Here is a tiny trained network, its code and every weight. The questions are about switching its units off for an input and a target symbol, where a switched-off unit gives its printed mean instead of its output.

import numpy as np


def w(rows, s, z=0):
    codes = np.array(rows[::2]) - 128.0
    scale = np.full(codes.shape[1], s)
    scale[-1] = z or s
    return codes * scale


def norm(h):
    return h / np.sqrt((h * h).mean(-1, keepdims=True) + 1e-5)


def f(y):
    return y / 2 * (1 + np.tanh(0.7978845608 * (y + 0.044715 * y**3)))


def softmax(a):
    e = np.exp(a - a.max(-1, keepdims=True))
    return e / e.sum(-1, keepdims=True)


def log_softmax(a):
    a = a - a.max(-1, keepdims=True)
    return a - np.log(np.exp(a).sum(-1, keepdims=True))


def net(x, mask):
    ids = ['γδζλπσψω'.index(c) for c in x.split()]
    T = len(ids)
    res = E[ids] + P[:T]
    u = 0
    for l in range(2):
        r = norm(res)
        for j in range(2):
            rows = slice(2 * j, 2 * j + 2)
            q, k, v = (r @ M[l][rows].T for M in (Q, K, V))
            z = softmax(np.where(np.tri(T) > 0, q @ k.T / 2**0.5, -1e9)) @ v
            o = O[l][rows]
            res = res + np.where(mask[u + j], z, o[:, -1]) @ o[:, :-1]
        u += 2
        y = f(norm(res) @ A[l][:, :-1].T + A[l][:, -1])
        res = res + np.where(mask[u : u + 8], y, B[l][:, -1]) @ B[l][:, :-1]
        u += 8
    return log_softmax(norm(res)[-1] @ U[:, :-1].T + U[:, -1])


Q, K, V, O, A, B = {}, {}, {}, {}, {}, {}
E = w([
[235,152,151,165],'γ',
[123,144,3,181],'δ',
[147,170,97,195],'ζ',
[113,89,184,71],'λ',
[35,27,100,112],'π',
[79,123,67,104],'σ',
[103,109,188,197],'ψ',
[171,106,105,154],'ω',
],0.0033)
P = w([
[74,177,6,129],'0',
[119,134,141,53],'1',
[102,120,20,144],'2',
[118,131,154,53],'3',
[95,116,36,144],'4',
[120,139,162,54],'5',
[93,114,42,148],'6',
[122,141,165,54],'7',
[87,110,45,151],'8',
[120,149,171,53],'9',
[93,111,43,152],'10',
],0.0013)
Q[0] = w([
[192,141,152,203],'L0H1',
[68,120,30,148],'L0H1',
[211,167,247,254],'L0H2',
[149,210,154,133],'L0H2',
],0.0038)
K[0] = w([
[94,41,175,221],'L0H1',
[138,250,107,177],'L0H1',
[115,106,3,107],'L0H2',
[201,89,55,107],'L0H2',
],0.0035)
V[0] = w([
[155,5,143,136],'L0H1',
[141,60,127,205],'L0H1',
[163,144,148,97],'L0H2',
[146,179,115,112],'L0H2',
],0.0028)
O[0] = w([
[76,155,117,143,82],'L0H1',
[85,254,130,173,254],'L0H1',
[118,85,123,181,102],'L0H2',
[122,131,214,126,210],'L0H2',
],0.0025,0.00064)
A[0] = w([
[79,125,221,116,91],'L0N1',
[22,78,44,116,210],'L0N2',
[173,79,36,193,219],'L0N3',
[99,195,153,186,152],'L0N4',
[27,61,78,21,160],'L0N5',
[133,154,252,201,254],'L0N6',
[82,122,186,119,61],'L0N7',
[96,96,63,107,115],'L0N8',
],0.0026,0.00088)
B[0] = w([
[191,85,43,189,86],'L0N1',
[247,168,237,40,181],'L0N2',
[38,172,243,67,251],'L0N3',
[77,87,73,94,149],'L0N4',
[232,102,155,144,138],'L0N5',
[145,80,10,7,175],'L0N6',
[171,100,87,152,84],'L0N7',
[198,168,214,191,139],'L0N8',
],0.002,0.0017)
Q[1] = w([
[167,119,151,87],'L1H1',
[118,150,73,131],'L1H1',
[109,108,152,254],'L1H2',
[151,108,164,155],'L1H2',
],0.0065)
K[1] = w([
[71,93,137,234],'L1H1',
[174,135,217,105],'L1H1',
[253,195,17,224],'L1H2',
[179,75,88,190],'L1H2',
],0.0036)
V[1] = w([
[237,164,116,61],'L1H1',
[121,212,131,79],'L1H1',
[142,91,5,185],'L1H2',
[91,216,75,50],'L1H2',
],0.0018)
O[1] = w([
[93,196,151,252,255],'L1H1',
[41,166,131,140,225],'L1H1',
[249,117,88,228,152],'L1H2',
[94,79,242,220,238],'L1H2',
],0.0016,0.0011)
A[1] = w([
[182,71,131,88,50],'L1N1',
[1,90,137,80,111],'L1N2',
[25,142,50,176,124],'L1N3',
[200,175,173,109,2],'L1N4',
[144,135,189,139,149],'L1N5',
[185,186,116,108,158],'L1N6',
[87,31,108,82,114],'L1N7',
[68,82,118,191,92],'L1N8',
],0.0044,0.0012)
B[1] = w([
[177,156,171,100,92],'L1N1',
[57,41,50,166,139],'L1N2',
[195,73,152,50,228],'L1N3',
[87,140,84,100,185],'L1N4',
[88,124,144,92,169],'L1N5',
[63,76,87,124,248],'L1N6',
[159,220,5,182,92],'L1N7',
[180,199,153,19,129],'L1N8',
],0.003,0.0016)
U = w([
[105,192,100,246,175],'γ',
[184,227,185,114,66],'δ',
[204,112,186,85,76],'ζ',
[152,49,113,59,60],'λ',
[105,73,43,134,40],'π',
[77,122,237,92,119],'σ',
[223,147,27,96,126],'ψ',
[26,71,113,110,251],'ω',
],0.011,0.003)

Each question gives the input, a string of symbols that net reads in full, and the target symbol t.
The units are the heads (2 rows each of Q, K, V and O) and the neurons (one row each of A and B). Each row of codes is followed by its name. A weight is (code - 128) times the scale printed after its matrix; where a second scale follows, it is the last column's (O, A, B and U).
mask holds one flag per unit, layer by layer, with each layer's heads first. A switched-off unit (its flag False) gives its mean, the last column of its rows in O or B, instead of its output. The means were averaged over made-up inputs and are rounded, as every weight is.
A unit's drop is (log p(t) with every unit on - log p(t) with that unit switched off) / (log p(t) with every unit on - log p(t) with every unit switched off).
The circuit of an input: a set's keep is (log p(t) with only the set's units on - log p(t) with every unit switched off) / (log p(t) with every unit on - log p(t) with every unit switched off). Starting from the 12 units with the biggest drops (on a tie, the unit counted first), units are removed one at a time, each time the one whose removal leaves the highest keep (on an exact tie, the one counted first), for as long as the keep stays at least 0.8.
units of the circuit, in order: the units of the circuit, biggest drop first
top k neurons: the k neurons with the biggest drops, biggest first
k most important neurons of layer l: the k neurons of layer l with the biggest drops, biggest first
heads that matter: for each layer, one digit per head in row order, 1 if its drop is at least 0.15 and else 0, layers parted by /
drop when u is switched off: that unit's drop, to one decimal
input γ π γ ψ γ δ γ λ, target λ: 4 most important neurons of layer 1 : [L1N2; L1N7; L1N1; L1N8]
input ω δ γ ω ω λ, target ω: units of the circuit, in order : [L1N2; L1N3; L1N7]
input γ δ σ γ π γ γ λ, target λ: 4 most important neurons of layer 0 : [L0N3; L0N5; L0N1; L0N7]
input γ γ ω γ, target ω: heads that matter : 00 / 01
input γ σ ζ δ, target σ: 4 most important neurons of layer 1 : [L1N7; L1N3; L1N2; L1N4]
input γ δ ψ γ, target ψ: top 2 neurons : [L0N6; L0N3]
input δ γ π γ γ γ δ δ, target δ: top 2 neurons : [L0N6; L1N2]
input γ γ σ δ, target σ: top 3 neurons : [L0N3; L0N2; L0N6]
input σ γ π, target π: units of the circuit, in order : [L1N7; L0N5]
input ζ γ γ σ, target σ: units of the circuit, in order : [L0N2; L0N5; L0N6; L1N3]
input ω π σ γ π ω ζ γ ζ, target δ: 3 most important neurons of layer 1 : [L1N3; L1N8; L1N6]
input ω δ γ ω γ γ, target ω: 2 most important neurons of layer 0 : [L0N2; L0N6]
input σ δ γ γ ψ ω, target ω: top 2 neurons : [L1N2; L0N2]
input γ γ ψ γ γ δ σ λ ψ, target λ: 2 most important neurons of layer 1 : [L1N3; L1N8]
input ω δ γ γ δ ψ, target ψ: top 4 neurons : [L0N6; L1N7; L0N3; L0N1]
input ψ ω γ σ γ γ γ δ λ π, target π: top 3 neurons : [L1N2; L1N7; L0N3]
input ψ δ γ σ γ γ, target σ: top 4 neurons : [L1N7; L1N2; L1N6; L1N5]
input γ γ σ γ, target σ: 2 most important neurons of layer 0 : [L0N2; L0N5]
input ω γ γ ω γ λ, target ω: top 4 neurons : [L1N2; L1N3; L1N7; L1N8]
input π ζ δ λ σ δ γ λ δ ζ, target λ: top 2 neurons : [L1N3; L0N2]
input γ γ λ δ ω ψ λ, target ζ: top 2 neurons : [L0N5; L0N2]
input δ γ σ ψ ψ σ ω ω σ ζ, target ω: 2 most important neurons of layer 1 : [L1N2; L1N1]
input λ σ γ γ γ δ π δ γ, target γ: 2 most important neurons of layer 1 : [L1N3; L1N2]
input σ π ψ γ, target ψ: 2 most important neurons of layer 1 : [L1N2; L1N1]
input δ γ ψ ψ λ, target ζ: 3 most important neurons of layer 0 : [L0N5; L0N2; L0N6]
input γ γ γ ψ δ σ ζ ψ γ ζ, target ψ: top neuron : [L1N3]
input σ ω γ γ δ, target ψ: top neuron : [L1N3]
input λ γ ψ γ γ δ ω, target σ: top 2 neurons : [L0N3; L0N6]
input γ γ δ δ, target δ: top 2 neurons : [L1N2; L0N6]
input γ γ γ σ, target σ: drop when L1H1 is switched off : 0.1
